Below is a small trained network, with its code and all its weights. Each question gives an input and a class and asks what happens when units are switched off, that is, made to give their printed mean instead of their output.

import numpy as np


def w(rows, s, z=0):
    codes = np.array(rows[::2]) - 128.0
    scale = np.full(codes.shape[1], s)
    scale[-1] = z or s
    return codes * scale


def norm(h):
    return h / np.sqrt((h * h).mean(-1, keepdims=True) + 1e-5)


def f(y):
    return y / 2 * (1 + np.tanh(0.7978845608 * (y + 0.044715 * y**3)))


def log_softmax(a):
    a = a - a.max(-1, keepdims=True)
    return a - np.log(np.exp(a).sum(-1, keepdims=True))


def net(x, mask):
    res = np.array(x, float).reshape(1, 2) / 4 @ E
    u = 0
    for l in range(2):
        y = f(norm(res) @ A[l][:, :-1].T + A[l][:, -1])
        res = res + np.where(mask[u : u + 8], y, B[l][:, -1]) @ B[l][:, :-1]
        u += 8
    return log_softmax(norm(res)[-1] @ U[:, :-1].T + U[:, -1])


A, B = {}, {}
E = w([
[138,253,30,128],'x0',
[235,212,193,230],'x1',
],0.0039)
A[0] = w([
[125,88,105,118,3],'0.n0',
[116,143,157,60,67],'0.n1',
[122,75,146,139,112],'0.n2',
[92,61,90,112,52],'0.n3',
[143,197,117,139,158],'0.n4',
[174,80,114,247,177],'0.n5',
[144,169,191,186,209],'0.n6',
[124,114,118,149,167],'0.n7',
],0.013,0.0038)
B[0] = w([
[146,143,129,70,125],'0.n0',
[173,180,96,123,127],'0.n1',
[195,126,196,120,168],'0.n2',
[188,109,125,94,187],'0.n3',
[106,138,147,150,206],'0.n4',
[232,92,67,208,228],'0.n5',
[173,2,191,164,254],'0.n6',
[140,165,149,133,141],'0.n7',
],0.0092,0.0068)
A[1] = w([
[52,179,129,156,162],'1.n0',
[148,71,182,67,90],'1.n1',
[79,133,133,176,151],'1.n2',
[147,133,119,121,236],'1.n3',
[146,137,48,92,152],'1.n4',
[184,122,210,218,216],'1.n5',
[125,109,106,8,132],'1.n6',
[165,43,203,185,252],'1.n7',
],0.012,0.0013)
B[1] = w([
[246,171,131,67,142],'1.n0',
[137,195,122,79,173],'1.n1',
[125,120,77,81,134],'1.n2',
[73,125,148,146,138],'1.n3',
[94,84,177,168,146],'1.n4',
[77,72,133,208,228],'1.n5',
[142,132,114,169,173],'1.n6',
[102,130,80,147,247],'1.n7',
],0.011,0.014)
U = w([
[105,46,115,250,188],'0',
[93,105,216,121,2],'1',
[171,167,120,64,206],'2',
],0.021,0.0086)

Each question gives the input, the list of numbers given to net, and the class t.
The units are the neurons (one row each of A and B). Each row of codes is followed by its name. A weight is (code - 128) times the scale printed after its matrix; where a second scale follows, it is the last column's (A, B and U).
mask holds one flag per neuron, layer by layer. A switched-off neuron (its flag False) gives its mean, the last column of its row in B, instead of its output. The means were averaged over made-up inputs and are rounded, as every weight is.
A unit's drop is (log p(t) with every unit on - log p(t) with that unit switched off) / (log p(t) with every unit on - log p(t) with every unit switched off).
The circuit of an input: a set's keep is (log p(t) with only the set's units on - log p(t) with every unit switched off) / (log p(t) with every unit on - log p(t) with every unit switched off). Starting from the 12 units with the biggest drops (on a tie, the unit counted first), units are removed one at a time, each time the one whose removal leaves the highest keep (on an exact tie, the one counted first), for as long as the keep stays at least 0.8.
circuit, biggest first: the units of the circuit, biggest drop first
k most important neurons: the k neurons with the biggest drops, biggest first
k most important neurons of layer l: the k neurons of layer l with the biggest drops, biggest first
drop of u: that unit's drop, to one decimal
input [0,-8], class 2: 2 most important neurons of layer 1 => (1.n5 1.n1)
input [6,-4], class 2: circuit, biggest first => (1.n5 0.n6)
input [6,-3], class 2: 3 most important neurons => (0.n5 1.n5 1.n0)
input [2,-1], class 2: 2 most important neurons => (0.n5 0.n6)
input [0,-3], class 2: 3 most important neurons => (1.n5 0.n3 0.n5)
input [-5,-7], class 2: most important neuron => (1.n5)
input [7,-5], class 2: 3 most important neurons of layer 1 => (1.n5 1.n0 1.n7)
input [4,-1], class 2: 2 most important neurons => (0.n6 0.n5)
input [1,0], class 2: drop of 0.n2 => 0.5
input [-2,-4], class 2: drop of 1.n5 => 0.8
input [-5,-5], class 2: drop of 1.n5 => 0.0
